m =
-0.15,-0.15,0.09,0.10,0.08
0.00,-0.01,-0.04,-0.04,-0.04
-0.11,-0.12,0.06,0.06,0.05
0.07,0.07,-0.12,-0.12,-0.11
-0.13,-0.13,0.07,0.07,0.06
0.17,0.16,-0.20,-0.21,-0.19
-0.05,-0.05,0.00,0.00,0.00
-0.21,-0.22,0.15,0.16,0.14
-0.12,-0.12,0.06,0.07,0.05
0.00,0.00,-0.05,-0.05,-0.05
0.18,0.18,-0.22,-0.22,-0.20
0.04,0.03,-0.08,-0.08,-0.08
0.04,0.04,-0.09,-0.09,-0.09
-0.18,-0.18,0.12,0.12,0.10
-0.14,-0.14,0.08,0.09,0.07
-0.16,-0.17,0.10,0.11,0.09
Rows and columns are numbered from 1.
The top-left entry: -0.15
Report the bottom-left entry.
Answer: -0.16
The entry in the bottom-right corner is 0.09
Report the entry at row 2, column 1.
Answer: 0.00
The entry in row 3 and column 1 -> -0.11
Report the entry at row 3, column 3.
Answer: 0.06
Report the entry in row 3 and column 2.
Answer: -0.12
Report the entry in row 1 and column 3.
Answer: 0.09
The entry in row 1 and column 2 -> -0.15
Report the entry just right of 0.03.
Answer: -0.08
Report the top-right entry.
Answer: 0.08

B =
[[-16   4  -7  40 -33 -56  20  42  21  -6 -57]
 [ 64  48  27  48  -8  -7 -14  18  -1  18 -66]
 [-10  27 -32   6 -79 -39  19  -5  14 -45 -30]
 [ 49  34  10  18 -48  14 -17 -37  -9 -33 -34]
 [ 47  19  -1  10 -62  11  -6 -41 -11 -36 -18]
 [  5  13 -31   4 -82 -30  14 -20   7 -48 -11]
 [ 62  34   5  14 -55  14 -17 -41 -10 -40 -17]
 [-29  13 -13  36 -40 -58  19  42  21   3 -57]
 [-30   4 -18  31 -45 -58  20  38  21  -5 -45]
 [ 40  35  22  49  -7 -23  -3  32   4  19 -53]
 [-18  12 -32   4 -81 -33  19 -12   8 -48 -11]
 [ 38  33  25  49  -7 -15  -9  23   6  10 -66]
 [ 64  48  27  44 -11   0 -11   8  -4  19 -62]]
Counting starts at 1.
The entry directly above the centre entry -> -30
Which number is the entry at row 2, column 3?
Answer: 27
Which number is the bottom-right entry?
Answer: -62
The entry in row 1 and column 2 -> 4
The entry at row 3, column 1: -10
Which number is the entry at row 3, column 2?
Answer: 27
Which number is the entry in row 1 and column 3?
Answer: -7
Which number is the entry in the bottom-left corner?
Answer: 64
Which number is the entry at row 1, column 1?
Answer: -16
The entry at row 2, column 1: 64
Which number is the entry just left of the centre entry?
Answer: -55
The entry in row 2 and column 2 is 48
Which number is the minimum?
Answer: -82
Which number is the centre entry?
Answer: 14
The entry just left of 12 -> -18
Which number is the entry just left of -20?
Answer: 14
Which number is the entry just left of the smallest entry?
Answer: 4
Which number is the top-right entry?
Answer: -57
Which number is the entry just right of the centre entry?
Answer: -17
Which number is the top entry of the column that holds the smallest entry?
Answer: -33
Which number is the entry directly below the centre entry?
Answer: -58
Which number is the entry directly below 62?
Answer: -29
The entry just left of 11 is -62

x =
[[75 74 21 75 24 75 76 75 48 76 75 21 22 75]
 [76 75 22 76 23 76 77 76 49 77 76 22 22 76]
 [74 72 25 73 25 74 74 73 48 74 74 25 25 73]
 [76 74 21 75 25 75 76 75 48 76 76 21 21 75]
 [74 72 23 73 23 73 74 73 49 74 74 24 24 73]
 [74 73 22 74 24 74 75 74 48 75 74 22 23 74]
 [74 73 22 74 25 74 75 74 47 75 74 22 23 74]
 [75 74 25 75 22 75 76 75 50 76 75 25 25 75]
 [75 73 23 74 24 75 75 74 48 75 75 23 23 74]
 [76 74 23 75 25 75 76 75 47 76 76 23 24 75]
 [76 74 22 75 23 76 76 76 49 76 76 22 23 75]
 [76 75 23 76 22 76 77 76 50 77 76 23 23 76]
 [74 73 22 74 25 74 74 74 48 74 74 22 22 73]
 [76 74 22 75 23 76 76 75 49 76 76 22 23 75]]
The 2nd entry, reading row by row: 74
The entry in the top-right corner is 75
The last entry, reading row by row is 75
The third entry from the end, reading row by row? 22
The 1st entry, reading row by row? 75
The 2nd entry on the main diagonal? 75
The 3rd entry on the main diagonal: 25
The bottom-left entry? 76
The fourth entry in reading order? 75
The 5th entry from the end, reading row by row? 76
The fifth entry in reading order is 24

[-34, 14, 22, 47, -5]
The third entry from the right -> 22
The 2nd entry from the right -> 47
The entry just right of 47: -5

X =
[[42, 60, 44, 17, 56, 60, 35, 28, 60],
 [62, 54, 52, 55, 61, 49, 54, 53, 62],
 [67, 55, 68, 73, 30, 70, 67, 56, 45],
 [60, 60, 52, 61, 63, 54, 49, 63, 58],
 [73, 61, 53, 46, 30, 70, 89, 44, 48],
 [73, 62, 77, 47, 40, 55, 54, 55, 43],
 [54, 50, 45, 49, 56, 77, 46, 63, 55],
 [64, 60, 70, 53, 61, 68, 56, 63, 59],
 [50, 71, 69, 57, 64, 45, 37, 60, 74],
 [65, 34, 48, 64, 50, 45, 65, 45, 55],
 [66, 65, 38, 20, 29, 49, 32, 41, 33],
 [52, 52, 52, 54, 55, 50, 63, 62, 39],
 [42, 54, 49, 46, 59, 64, 68, 41, 75],
 [52, 51, 46, 52, 50, 35, 49, 38, 39],
 [61, 36, 45, 54, 69, 56, 63, 55, 44],
 [58, 59, 52, 34, 57, 60, 47, 54, 42]]
Rows and columns are numbered from 1.
The entry in the top-right corner -> 60
The entry just right of the largest entry: 44
The entry just right of 51 -> 46
What is the bottom entry of the column that holds the largest entry? 47
The entry in the bottom-left corner: 58
The top entry of the column that holds the smallest entry: 17
What is the entry at row 2, column 1? 62
What is the entry just left of 40? 47
What is the entry in the bottom-right corner? 42
The entry at row 3, column 1 is 67
The entry at row 1, column 2 -> 60
The entry just left of the smallest entry: 44
What is the entry in row 3 and column 2? 55
What is the entry just right of the smallest entry? 56
What is the entry in row 3 and column 3? 68
The top-left entry is 42
The entry in row 2 and column 2 -> 54
What is the largest entry? 89
The entry directly below the smallest entry: 55
The entry directly above the largest entry is 49

a = [ 335 -169 -281 -252 -328 -246 -318  229  539  279 -589 -189 -417]
The entry just right of -246 is -318
The entry just left of -318: -246

A =
[[189 111 178 118 149]
 [164 163 175  83 121]
 [116  60 122 151 102]
 [107 105  85 179 143]
 [159 137 119  93  79]
 [144 208 138 118 161]
 [170 153 132 159 192]
 [196  92 110 135 106]
 [ 83 113 128 104  71]
 [102 126 154 174 190]
 [ 85 129 185 101 118]
 [125  78 184 136 150]
 [ 84 133 188 105 120]
 [103 103  84 178 141]
 [192  95 108 121 103]]
Read off the entry directly below 144.
170
Read off the fourth entry from the end, reading row by row.
95
The second entry on the diagonal from the top-right corner -> 83
Read off the third entry, reading row by row.
178
The entry directly below 150 -> 120
The 3rd entry from the end, reading row by row is 108
Read off the last entry, reading row by row.
103
Read off the entry directly below 133.
103
The entry in the bottom-left corner: 192
Read off the entry in the top-right corner.
149
The fourth entry in reading order is 118
Read off the entry just left of the largest entry.
144
Read off the last entry in the row that holds the largest entry.
161
The top entry of the column that holds the largest entry is 111
Read off the entry in the top-left corner.
189
Read off the smallest entry in the first column.
83
Read off the largest entry in the first column.
196
Read off the entry directly above the smallest entry.
163
The entry directly above 174 -> 104
Read off the 3rd smallest entry.
78
Read off the largest entry in the last column.
192
The entry directly above the centre entry is 132
Read off the entry just right of the centre entry.
135
The entry just left of the smallest entry -> 116
Read off the 3rd entry on the diagonal from the top-right corner.
122
Read off the entry directly below the centre entry.
128
The entry just left of 126 -> 102
The entry just left of 119 -> 137
The entry just right of 151 -> 102
Read off the entry just left of 163.
164

grid =
[[ 10 -13   7  43  16 -13  -3 -29]
 [ -8  -2  -7  -5 -13   5  11  22]
 [  0  14   3   6  -2 -17   7  70]
 [ 23  -1  -7   2 -13   9   6 -58]
 [ -5  40  11   6 -10   1  14  10]
 [ -8  -7   6 -48  -7  -3   5 -44]
 [-10   9   2  33  10  -2  10 -30]
 [ -1 -56  -4 -58  -6  -5  12 -18]
 [-41  28   8   2  -9 -14  -1  53]
 [-47 -34   6 -34 -10  -3   4 -15]
 [-10 -26   0 -25 -17 -12  -7   4]
 [ 48   7   0 -22  15   3   9  21]
 [-29  -2  -9   6   5 -11   9  20]
 [ 23 -22  -3  12  15   6  13  -9]
 [ 10 -35  -6 -41   9 -11   4  19]
 [ 34  -1  -6  14   2 -14  10  25]]
The smallest entry in the first row -> -29
What is the bottom-left entry?
A: 34
What is the entry in the bottom-right corner?
A: 25
What is the top-left entry?
A: 10
The smallest entry in the last column: -58
The third entry on the diagonal from the top-right corner is -17
The largest entry in the last column is 70
The entry directly above the largest entry is 22
The entry directly below -56 -> 28
What is the entry just right of -48?
A: -7
What is the entry just left of -56?
A: -1
What is the third entry on the main diagonal?
A: 3
The entry directly above 20 -> 21
The largest entry in the first row -> 43
The 5th entry from the end, reading row by row -> 14
The 3rd-last entry, reading row by row is -14
The 2nd entry on the diagonal from the top-right corner is 11
The largest entry in the first column: 48
What is the entry just left of the largest entry?
A: 7
What is the entry just right of -35?
A: -6
The 3rd entry, reading row by row: 7
The entry directly above 8 is -4
The 2nd entry from the end, reading row by row -> 10

arr = 17,-23,-64,-22,75,-4,23,-59,75,11
Find the fifth entry.
75
Find the second entry from the left.
-23
Find the entry just left of -22.
-64
Find the fourth-last entry.
23
